Below is a small trained network, with its code and all its weights. Each question gives an input and a target symbol and asks what happens when units are switched off, that is, made to give their printed mean instead of their output.

import numpy as np


def w(rows, s, z=0):
    codes = np.array(rows[::2]) - 128.0
    scale = np.full(codes.shape[1], s)
    scale[-1] = z or s
    return codes * scale


def norm(h):
    return h / np.sqrt((h * h).mean(-1, keepdims=True) + 1e-5)


def f(y):
    return y / 2 * (1 + np.tanh(0.7978845608 * (y + 0.044715 * y**3)))


def softmax(a):
    e = np.exp(a - a.max(-1, keepdims=True))
    return e / e.sum(-1, keepdims=True)


def log_softmax(a):
    a = a - a.max(-1, keepdims=True)
    return a - np.log(np.exp(a).sum(-1, keepdims=True))


def net(x, mask):
    ids = ['ΘΣΦελξπ'.index(c) for c in x.split()]
    T = len(ids)
    res = E[ids] + P[:T]
    u = 0
    for l in range(3):
        r = norm(res)
        for j in range(3):
            rows = slice(3 * j, 3 * j + 3)
            q, k, v = (r @ M[l][rows].T for M in (Q, K, V))
            z = softmax(np.where(np.tri(T) > 0, q @ k.T / 3**0.5, -1e9)) @ v
            o = O[l][rows]
            res = res + np.where(mask[u + j], z, o[:, -1]) @ o[:, :-1]
        u += 3
        y = f(norm(res) @ A[l][:, :-1].T + A[l][:, -1])
        res = res + np.where(mask[u : u + 8], y, B[l][:, -1]) @ B[l][:, :-1]
        u += 8
    return log_softmax(norm(res)[-1] @ U[:, :-1].T + U[:, -1])


Q, K, V, O, A, B = {}, {}, {}, {}, {}, {}
E = w([
[101,102,175,163,80],'Θ',
[126,152,120,131,68],'Σ',
[99,40,170,169,109],'Φ',
[105,125,86,56,154],'ε',
[106,180,194,132,162],'λ',
[6,166,105,149,94],'ξ',
[144,173,68,158,151],'π',
],0.021)
P = w([
[149,47,2,93,54],'0',
[128,134,55,89,122],'1',
[99,107,88,135,152],'2',
[114,119,102,161,142],'3',
[120,124,118,167,128],'4',
[168,175,113,183,118],'5',
[156,156,135,182,103],'6',
[135,126,156,166,103],'7',
[136,183,162,155,71],'8',
[132,97,179,162,91],'9',
],0.0084)
Q[0] = w([
[54,127,125,68,119],'L0H0',
[126,88,99,103,99],'L0H0',
[227,121,170,127,205],'L0H0',
[61,255,251,118,75],'L0H1',
[114,138,87,148,39],'L0H1',
[189,159,63,104,82],'L0H1',
[116,116,81,142,41],'L0H2',
[123,140,203,170,144],'L0H2',
[135,96,164,42,133],'L0H2',
],0.0091)
K[0] = w([
[129,134,142,200,104],'L0H0',
[113,122,126,3,9],'L0H0',
[196,157,55,176,168],'L0H0',
[64,156,199,136,148],'L0H1',
[148,147,228,154,73],'L0H1',
[218,163,134,92,98],'L0H1',
[154,223,111,74,127],'L0H2',
[178,159,189,190,171],'L0H2',
[109,73,95,32,47],'L0H2',
],0.0077)
V[0] = w([
[214,151,162,113,203],'L0H0',
[176,181,177,154,129],'L0H0',
[168,172,107,216,130],'L0H0',
[161,162,102,138,70],'L0H1',
[56,105,199,135,96],'L0H1',
[137,174,199,143,56],'L0H1',
[37,169,192,77,68],'L0H2',
[163,92,254,161,189],'L0H2',
[237,129,210,92,97],'L0H2',
],0.0068)
O[0] = w([
[114,84,201,90,101,2],'L0H0',
[111,239,121,102,45,93],'L0H0',
[108,125,206,170,91,128],'L0H0',
[93,201,87,114,154,148],'L0H1',
[88,50,125,145,162,200],'L0H1',
[254,153,85,170,210,182],'L0H1',
[95,137,155,98,154,187],'L0H2',
[56,203,128,104,68,47],'L0H2',
[185,183,110,19,124,49],'L0H2',
],0.0062,0.0058)
A[0] = w([
[1,191,121,149,153,70],'L0N0',
[179,187,113,176,143,222],'L0N1',
[129,68,117,165,219,179],'L0N2',
[214,73,178,115,149,98],'L0N3',
[145,136,88,54,133,136],'L0N4',
[75,202,162,123,136,249],'L0N5',
[120,93,106,36,150,132],'L0N6',
[147,150,51,159,129,209],'L0N7',
],0.0082,0.0019)
B[0] = w([
[197,197,173,118,179,216],'L0N0',
[2,70,203,84,122,221],'L0N1',
[95,179,124,80,131,253],'L0N2',
[88,115,77,123,121,123],'L0N3',
[55,81,98,121,164,122],'L0N4',
[213,79,116,141,80,185],'L0N5',
[22,168,155,201,131,132],'L0N6',
[75,76,198,177,145,241],'L0N7',
],0.007,0.0047)
Q[1] = w([
[178,115,82,138,144],'L1H0',
[132,89,140,160,133],'L1H0',
[133,155,131,108,95],'L1H0',
[184,114,28,81,97],'L1H1',
[211,186,66,83,138],'L1H1',
[105,60,169,142,111],'L1H1',
[147,129,32,50,168],'L1H2',
[87,133,129,250,40],'L1H2',
[71,153,92,160,210],'L1H2',
],0.011)
K[1] = w([
[126,149,148,125,122],'L1H0',
[174,249,191,72,95],'L1H0',
[101,143,146,167,112],'L1H0',
[104,103,23,168,164],'L1H1',
[122,110,39,88,158],'L1H1',
[49,173,128,206,124],'L1H1',
[126,99,138,104,117],'L1H2',
[127,197,155,150,155],'L1H2',
[62,159,111,155,147],'L1H2',
],0.014)
V[1] = w([
[243,255,219,149,67],'L1H0',
[104,46,87,191,71],'L1H0',
[103,107,112,116,52],'L1H0',
[143,180,145,141,97],'L1H1',
[108,73,38,196,32],'L1H1',
[121,172,75,54,103],'L1H1',
[131,3,183,130,197],'L1H2',
[163,229,170,14,142],'L1H2',
[193,105,205,100,236],'L1H2',
],0.0074)
O[1] = w([
[93,198,186,81,151,5],'L1H0',
[170,95,125,105,151,184],'L1H0',
[133,123,203,147,145,98],'L1H0',
[135,91,104,67,97,132],'L1H1',
[162,91,87,123,231,100],'L1H1',
[151,136,164,138,109,14],'L1H1',
[78,138,124,119,12,177],'L1H2',
[153,142,176,126,131,2],'L1H2',
[53,1,144,30,166,129],'L1H2',
],0.0071,0.0065)
A[1] = w([
[147,157,99,145,209,109],'L1N0',
[107,106,97,43,199,97],'L1N1',
[109,102,171,173,64,113],'L1N2',
[181,17,174,139,146,18],'L1N3',
[82,130,77,130,114,101],'L1N4',
[134,143,181,26,151,250],'L1N5',
[130,253,162,204,200,51],'L1N6',
[106,76,97,171,173,184],'L1N7',
],0.012,0.0021)
B[1] = w([
[151,71,87,121,47,148],'L1N0',
[150,104,55,186,174,136],'L1N1',
[80,159,109,148,197,199],'L1N2',
[150,186,147,170,174,161],'L1N3',
[134,169,249,94,114,182],'L1N4',
[187,1,125,86,97,158],'L1N5',
[100,122,172,149,162,163],'L1N6',
[144,120,193,112,101,254],'L1N7',
],0.0087,0.0084)
Q[2] = w([
[122,147,147,94,44],'L2H0',
[95,163,176,58,149],'L2H0',
[143,137,168,73,66],'L2H0',
[164,121,107,124,104],'L2H1',
[137,115,104,151,117],'L2H1',
[128,98,140,169,123],'L2H1',
[188,128,120,129,74],'L2H2',
[8,104,223,208,93],'L2H2',
[210,66,94,88,117],'L2H2',
],0.012)
K[2] = w([
[68,97,226,138,171],'L2H0',
[60,133,35,114,113],'L2H0',
[98,187,164,141,206],'L2H0',
[127,55,102,124,82],'L2H1',
[87,70,51,106,142],'L2H1',
[132,52,164,173,86],'L2H1',
[131,191,55,76,98],'L2H2',
[95,187,234,116,94],'L2H2',
[123,144,4,79,231],'L2H2',
],0.011)
V[2] = w([
[163,120,43,156,159],'L2H0',
[120,184,207,199,171],'L2H0',
[116,198,131,169,141],'L2H0',
[128,254,218,131,103],'L2H1',
[104,145,182,150,173],'L2H1',
[230,102,125,132,73],'L2H1',
[136,46,125,79,60],'L2H2',
[225,100,119,110,122],'L2H2',
[226,83,218,161,20],'L2H2',
],0.0068)
O[2] = w([
[126,156,131,100,158,166],'L2H0',
[59,93,133,157,135,120],'L2H0',
[109,70,160,111,155,83],'L2H0',
[136,81,111,180,157,2],'L2H1',
[118,38,105,162,101,152],'L2H1',
[160,136,207,61,130,112],'L2H1',
[135,94,78,135,133,145],'L2H2',
[101,86,181,183,50,49],'L2H2',
[157,1,112,174,133,215],'L2H2',
],0.009,0.004)
A[2] = w([
[93,139,200,68,93,180],'L2N0',
[125,129,64,79,104,141],'L2N1',
[249,130,36,167,180,134],'L2N2',
[170,130,59,112,149,93],'L2N3',
[94,113,106,186,105,224],'L2N4',
[83,146,53,114,138,134],'L2N5',
[151,114,84,115,128,1],'L2N6',
[122,188,77,76,86,101],'L2N7',
],0.012,0.0018)
B[2] = w([
[152,149,94,100,8,155],'L2N0',
[163,94,150,189,116,137],'L2N1',
[45,183,5,95,135,197],'L2N2',
[116,116,84,153,177,134],'L2N3',
[151,73,143,112,112,253],'L2N4',
[166,155,255,133,130,166],'L2N5',
[76,140,43,183,120,127],'L2N6',
[128,56,143,112,55,135],'L2N7',
],0.0087,0.0064)
U = w([
[61,206,154,126,123,145],'Θ',
[135,170,141,22,17,178],'Σ',
[148,149,113,51,185,8],'Φ',
[129,109,1,164,132,217],'ε',
[185,61,178,183,98,65],'λ',
[133,143,122,50,190,2],'ξ',
[132,211,155,155,162,204],'π',
],0.0093,0.0024)

Each question gives the input, a string of symbols that net reads in full, and the target symbol t.
The units are the heads (3 rows each of Q, K, V and O) and the neurons (one row each of A and B). Each row of codes is followed by its name. A weight is (code - 128) times the scale printed after its matrix; where a second scale follows, it is the last column's (O, A, B and U).
mask holds one flag per unit, layer by layer, with each layer's heads first. A switched-off unit (its flag False) gives its mean, the last column of its rows in O or B, instead of its output. The means were averaged over made-up inputs and are rounded, as every weight is.
A unit's drop is (log p(t) with every unit on - log p(t) with that unit switched off) / (log p(t) with every unit on - log p(t) with every unit switched off).
The circuit of an input: a set's keep is (log p(t) with only the set's units on - log p(t) with every unit switched off) / (log p(t) with every unit on - log p(t) with every unit switched off). Starting from the 12 units with the biggest drops (on a tie, the unit counted first), units are removed one at a time, each time the one whose removal leaves the highest keep (on an exact tie, the one counted first), for as long as the keep stays at least 0.8.
circuit, biggest first: the units of the circuit, biggest drop first
unit that matters most: the unit with the biggest drop
top k neurons: the k neurons with the biggest drops, biggest first
k most important neurons of layer l: the k neurons of layer l with the biggest drops, biggest first
heads that matter: for each layer, one digit per head in row order, 1 if its drop is at least 0.15 and else 0, layers parted by /
input Θ ξ Σ Σ, target λ: most important neuron of layer 2 => L2N2
input Σ Θ π Σ π Θ ε ε Φ, target ε: top 3 neurons => L0N1, L0N7, L2N5
input ξ Θ ξ Θ Σ λ Φ Σ ξ Θ, target π: top 3 neurons => L1N2, L0N0, L1N7
input ε Φ ε π Θ ε π Σ, target ε: circuit, biggest first => L0H1, L2N2
input π Σ λ Θ, target Σ: heads that matter => 001 / 101 / 001
input Φ ξ Θ Σ λ, target Σ: 4 most important neurons of layer 0 => L0N5, L0N7, L0N6, L0N1
input Φ ε Θ Θ ε Σ Θ ξ, target ε: circuit, biggest first => L1H2, L1H1, L1N0, L1H0
input Σ Θ Φ λ π λ π ξ, target λ: top 2 neurons => L0N5, L0N7
input π Σ λ π Θ π π π ξ ε, target Θ: circuit, biggest first => L0N6, L0H1
input λ Φ ε, target Σ: circuit, biggest first => L1H2, L0H1
input Θ Θ Θ Σ Θ λ Θ, target Σ: top 3 neurons => L1N5, L2N0, L0N1
input π ε Σ ξ π π ε π Θ, target ε: top 3 neurons => L0N1, L1N4, L0N7
input ξ Φ Θ ε ξ Θ λ ε, target Σ: heads that matter => 000 / 100 / 000
input Σ Σ Φ, target ε: top 4 neurons => L0N1, L0N7, L2N2, L2N5
input λ ξ ξ ξ ε Σ, target π: heads that matter => 101 / 001 / 001
input Σ ξ Φ π Σ ξ Θ Θ ε, target ε: circuit, biggest first => L1N1
input π λ ε, target Θ: circuit, biggest first => L0N6, L1H1
input Σ ε ε ξ Σ Θ, target ε: circuit, biggest first => L2N2, L1H2, L1H1
input Θ Θ Θ Σ Σ Φ Σ Σ ξ, target ε: heads that matter => 000 / 001 / 000
input π π λ ε ξ λ Θ ε, target λ: unit that matters most => L0N6
input ε Σ π λ ε Σ ξ, target π: top 2 neurons => L1N2, L0N0
input λ Σ ξ, target π: circuit, biggest first => L1H2, L0N0, L0N1
input Θ λ Θ Σ, target Σ: heads that matter => 110 / 101 / 001
input π Φ π, target λ: heads that matter => 110 / 000 / 011
input Σ Σ λ, target Σ: heads that matter => 101 / 111 / 010
input ε ξ Σ ξ Φ Θ π λ Σ, target Θ: top 2 neurons => L1N2, L1N7
input λ Φ Φ Φ π, target Θ: heads that matter => 001 / 000 / 000
input Φ Σ Σ Σ π Φ ε Σ π ε, target λ: 3 most important neurons of layer 1 => L1N1, L1N4, L1N3
input λ Θ Σ π Φ, target Θ: unit that matters most => L0H2
